Below are the code and all the weights of a small trained network. Each question names an input and a class and asks about switching units off, where a switched-off unit gives its printed mean instead of its output.

import numpy as np


def w(rows, s, z=0):
    codes = np.array(rows[::2]) - 128.0
    scale = np.full(codes.shape[1], s)
    scale[-1] = z or s
    return codes * scale


def f(y):
    return np.maximum(y, 0)


def log_softmax(a):
    a = a - a.max(-1, keepdims=True)
    return a - np.log(np.exp(a).sum(-1, keepdims=True))


def net(x, mask):
    res = np.array(x, float).reshape(1, 8) / 4 @ E
    y = f(res @ A[0][:, :-1].T + A[0][:, -1])
    res = res + np.where(mask, y, B[0][:, -1]) @ B[0][:, :-1]
    return log_softmax(res[-1] @ U[:, :-1].T + U[:, -1])


A, B = {}, {}
E = w([
[191,183,129,58,116,65,58,210,133,138,231,225],'x0',
[121,60,173,78,40,150,189,198,40,161,78,173],'x1',
[142,93,115,53,3,120,56,50,158,32,124,101],'x2',
[110,55,169,82,193,243,107,165,105,79,238,78],'x3',
[101,62,43,127,111,92,243,202,219,61,156,141],'x4',
[210,122,254,206,127,82,206,93,134,31,147,156],'x5',
[209,50,51,229,103,81,65,171,56,132,150,62],'x6',
[140,133,113,127,131,142,135,121,119,119,125,140],'x7',
],0.0054)
A[0] = w([
[117,93,153,74,79,158,172,158,44,159,91,191,222],'N1',
[77,181,185,68,174,176,185,128,172,115,125,168,66],'N2',
[27,126,25,66,109,166,69,164,96,232,94,77,60],'N3',
[146,84,78,157,133,116,207,149,180,64,142,166,87],'N4',
[149,67,117,148,151,159,100,157,87,108,188,81,132],'N5',
[190,107,197,148,89,101,146,99,118,74,146,125,138],'N6',
[173,155,193,193,170,110,181,153,130,116,149,142,114],'N7',
[152,132,188,149,138,124,181,88,141,86,121,119,157],'N8',
[166,95,65,191,161,108,117,168,90,150,135,96,169],'N9',
[126,77,144,93,146,195,107,149,102,82,194,103,87],'N10',
[65,87,121,186,144,194,188,84,76,137,38,41,129],'N11',
[110,166,54,124,78,87,123,116,139,198,69,139,105],'N12',
[67,95,38,100,122,126,153,161,172,138,131,125,120],'N13',
[195,166,122,67,102,63,71,231,103,140,216,239,82],'N14',
[135,199,73,181,213,107,64,42,246,104,178,87,237],'N15',
[163,180,115,155,69,34,154,110,154,126,86,149,111],'N16',
[176,58,118,156,74,120,132,185,53,155,114,111,128],'N17',
[115,98,157,97,171,209,126,139,138,98,182,106,107],'N18',
[190,163,219,159,138,153,63,64,38,143,130,130,96],'N19',
[96,161,172,58,128,162,154,81,185,113,116,161,48],'N20',
[145,66,167,131,137,189,138,174,121,93,217,90,136],'N21',
[141,84,52,119,125,96,178,167,183,66,144,163,75],'N22',
[100,99,117,106,122,132,211,148,198,76,144,169,138],'N23',
[182,57,83,191,129,96,88,158,76,124,158,64,48],'N24',
[145,91,231,156,91,94,171,154,102,104,112,153,142],'N25',
[178,105,205,162,128,98,155,116,124,81,119,134,57],'N26',
[127,72,168,106,164,188,128,152,120,103,163,81,108],'N27',
[64,132,180,80,145,156,178,117,192,122,124,144,96],'N28',
[185,65,97,182,132,123,108,145,88,109,124,108,52],'N29',
[141,155,150,181,231,126,172,177,112,171,128,171,58],'N30',
[92,94,155,94,145,187,102,142,101,118,185,112,91],'N31',
[158,139,108,87,78,116,53,47,215,53,160,97,138],'N32',
[153,149,146,167,205,114,160,195,121,190,174,151,98],'N33',
[178,96,197,174,130,94,155,113,118,78,149,139,61],'N34',
[174,149,188,168,125,116,168,107,136,88,136,130,45],'N35',
[159,174,127,103,153,73,88,185,129,152,215,199,201],'N36',
[171,95,140,39,2,106,78,63,135,2,133,121,91],'N37',
[71,83,116,204,133,146,182,82,127,127,51,51,82],'N38',
[80,183,188,74,152,173,164,101,163,92,119,182,75],'N39',
[124,71,159,74,21,144,137,127,96,120,102,154,140],'N40',
[111,97,110,124,111,90,189,171,190,91,164,141,67],'N41',
[131,84,59,157,122,87,162,189,157,95,155,112,137],'N42',
[102,99,138,98,150,188,116,153,92,104,198,104,75],'N43',
[228,94,62,219,125,114,104,128,104,85,167,74,89],'N44',
[151,204,198,118,118,154,46,82,53,163,111,130,82],'N45',
[115,166,124,173,191,137,160,170,118,155,128,152,255],'N46',
[152,161,110,171,53,47,148,125,115,166,44,161,95],'N47',
],0.0058,0.0062)
B[0] = w([
[70,101,177,138,174,105,173,178,46,36,181,157,222],'N1',
[61,206,118,146,45,68,94,78,141,205,165,206,175],'N2',
[164,67,1,45,220,203,23,164,224,75,214,202,191],'N3',
[147,75,172,71,189,97,72,93,78,193,63,77,180],'N4',
[128,210,142,163,127,67,128,150,164,108,62,168,175],'N5',
[115,136,62,89,149,202,61,171,170,120,150,138,186],'N6',
[109,100,48,108,148,200,58,185,160,128,135,138,179],'N7',
[123,138,82,59,131,169,84,153,143,91,144,133,186],'N8',
[59,208,154,86,65,139,109,130,106,148,144,163,194],'N9',
[179,180,120,202,171,92,177,149,196,117,51,147,168],'N10',
[209,113,171,77,70,174,192,62,166,90,198,72,203],'N11',
[184,162,103,179,182,85,136,164,200,68,66,167,181],'N12',
[157,87,137,31,192,122,55,108,102,151,123,108,179],'N13',
[240,123,174,98,55,182,200,16,192,89,199,47,217],'N14',
[51,68,198,137,171,99,197,208,17,16,215,156,255],'N15',
[160,182,135,189,158,92,156,166,185,88,41,150,186],'N16',
[45,187,162,121,83,70,116,119,87,131,190,181,180],'N17',
[165,176,131,192,146,71,160,152,173,110,48,148,173],'N18',
[147,49,171,66,208,72,85,80,64,209,61,70,182],'N19',
[81,189,96,145,60,52,100,71,143,224,151,194,158],'N20',
[161,184,128,161,156,87,142,146,170,108,27,135,194],'N21',
[174,71,173,80,181,106,93,80,95,215,61,78,177],'N22',
[118,96,180,70,161,93,85,105,56,170,76,91,198],'N23',
[62,224,124,95,46,73,80,55,141,207,194,216,164],'N24',
[118,109,75,66,173,173,72,160,132,58,180,158,191],'N25',
[155,93,22,73,196,178,59,134,210,119,179,172,156],'N26',
[175,175,120,172,150,86,160,137,167,119,54,141,170],'N27',
[74,209,137,104,61,85,107,75,126,176,157,180,173],'N28',
[74,206,141,112,62,51,113,51,138,215,154,191,149],'N29',
[111,53,61,224,57,194,177,181,142,235,114,84,171],'N30',
[175,170,117,166,166,78,152,139,175,104,68,149,160],'N31',
[77,88,113,199,84,213,180,228,85,176,111,90,207],'N32',
[102,92,80,172,77,189,168,156,123,199,101,82,179],'N33',
[154,106,28,58,189,168,37,138,215,133,176,187,160],'N34',
[126,97,24,66,198,171,33,169,196,115,198,203,148],'N35',
[172,143,178,86,75,181,177,81,144,56,150,65,232],'N36',
[91,68,68,226,65,213,165,203,122,245,88,72,211],'N37',
[218,142,170,95,60,165,196,42,177,86,195,78,182],'N38',
[69,209,120,121,53,73,87,75,131,191,158,194,173],'N39',
[74,94,164,167,139,133,187,205,72,91,178,146,181],'N40',
[146,79,167,76,189,98,81,67,94,196,78,74,167],'N41',
[124,104,187,66,162,99,73,91,74,161,82,76,190],'N42',
[189,168,108,198,164,76,158,135,198,102,59,156,159],'N43',
[47,225,143,93,49,70,100,87,110,167,167,202,182],'N44',
[166,26,170,87,226,49,100,84,85,206,69,66,178],'N45',
[84,135,147,144,68,217,129,203,95,128,89,74,236],'N46',
[178,177,134,189,178,61,175,174,196,79,56,171,187],'N47',
],0.0056,0.0085)
U = w([
[68,201,121,120,52,63,85,60,133,201,165,207,67],'0',
[155,89,11,76,198,187,35,153,203,99,176,174,71],'1',
[169,59,179,89,208,73,82,67,70,212,57,67,66],'2',
[196,180,117,221,159,57,169,149,213,86,36,159,81],'3',
[217,128,166,104,50,180,196,33,177,83,195,59,70],'4',
[91,76,75,216,64,211,160,199,113,214,104,83,73],'5',
[102,145,152,114,123,142,116,154,95,72,119,119,245],'6',
[72,91,172,149,169,89,175,174,47,44,201,164,89],'7',
],0.011)

Each question gives the input, the list of numbers given to net, and the class t.
The units are the neurons (one row each of A and B). Each row of codes is followed by its name. A weight is (code - 128) times the scale printed after its matrix; where a second scale follows, it is the last column's (A, B and U).
mask holds one flag per neuron, in row order. A switched-off neuron (its flag False) gives its mean, the last column of its row in B, instead of its output. The means were averaged over made-up inputs and are rounded, as every weight is.
A unit's drop is (log p(t) with every unit on - log p(t) with that unit switched off) / (log p(t) with every unit on - log p(t) with every unit switched off).
The circuit of an input: a set's keep is (log p(t) with only the set's units on - log p(t) with every unit switched off) / (log p(t) with every unit on - log p(t) with every unit switched off). Starting from the 12 units with the biggest drops (on a tie, the unit counted first), units are removed one at a time, each time the one whose removal leaves the highest keep (on an exact tie, the one counted first), for as long as the keep stays at least 0.8.
circuit, biggest first: the units of the circuit, biggest drop first
most important unit: the unit with the biggest drop
top k neurons: the k neurons with the biggest drops, biggest first
drop of u: that unit's drop, to one decimal
input [-2,-7,2,5,-5,0,8,-3], class 0: circuit, biggest first => [N24, N44]
input [1,4,7,2,-8,-1,-8,6], class 0: top 2 neurons => [N39, N20]
input [2,-3,0,6,-7,3,4,3], class 2: circuit, biggest first => [N19]
input [6,-4,7,6,-7,3,5,-5], class 2: top 3 neurons => [N19, N45, N46]
input [1,-1,5,4,4,4,-4,-5], class 5: top 2 neurons => [N37, N32]
input [-3,6,8,4,2,-2,5,-3], class 5: top 2 neurons => [N37, N15]
input [-1,8,-5,4,-2,1,4,2], class 7: top 3 neurons => [N1, N37, N17]
input [8,2,-5,-5,6,5,7,6], class 4: top 2 neurons => [N14, N36]
input [6,-7,-7,-6,1,3,-4,-5], class 5: circuit, biggest first => [N30, N33]
input [7,3,-2,-6,-8,3,6,3], class 2: top 4 neurons => [N19, N45, N11, N38]
input [-7,-5,0,0,7,-5,-5,-5], class 2: circuit, biggest first => [N13, N23]
input [-1,8,2,-4,-1,3,5,-5], class 7: circuit, biggest first => [N1, N40]
input [-7,-3,7,-2,-3,-6,1,4], class 4: top 2 neurons => [N11, N38]
input [2,-8,-1,1,-5,7,6,2], class 7: most important unit => N15
input [0,8,-1,-3,3,2,6,2], class 7: top 2 neurons => [N1, N40]
input [-6,-8,7,-2,7,2,1,-5], class 7: top 2 neurons => [N15, N32]
input [-8,-7,-1,2,-6,0,5,2], class 4: top 3 neurons => [N11, N38, N1]
input [-5,-5,-7,4,5,6,5,-8], class 6: top 3 neurons => [N37, N15, N3]
input [8,7,-8,-7,6,4,7,-4], class 4: top 2 neurons => [N14, N36]
input [8,-3,2,6,-4,3,-3,-2], class 4: top 2 neurons => [N14, N36]
input [6,-5,7,7,-8,-3,3,-2], class 2: circuit, biggest first => [N45]
input [-3,-3,7,3,-2,2,-4,0], class 5: circuit, biggest first => [N37, N32]
input [-6,5,8,0,1,4,-7,-7], class 5: drop of N32 => 0.2
input [-3,4,4,-6,6,0,-6,-1], class 0: drop of N20 => 1.1
input [-8,-1,-3,0,6,7,3,-8], class 4: drop of N26 => -0.2
input [-3,1,-5,-7,8,-6,-3,2], class 2: drop of N37 => 0.0
input [-8,4,5,-4,-6,-1,5,-8], class 4: circuit, biggest first => [N11]
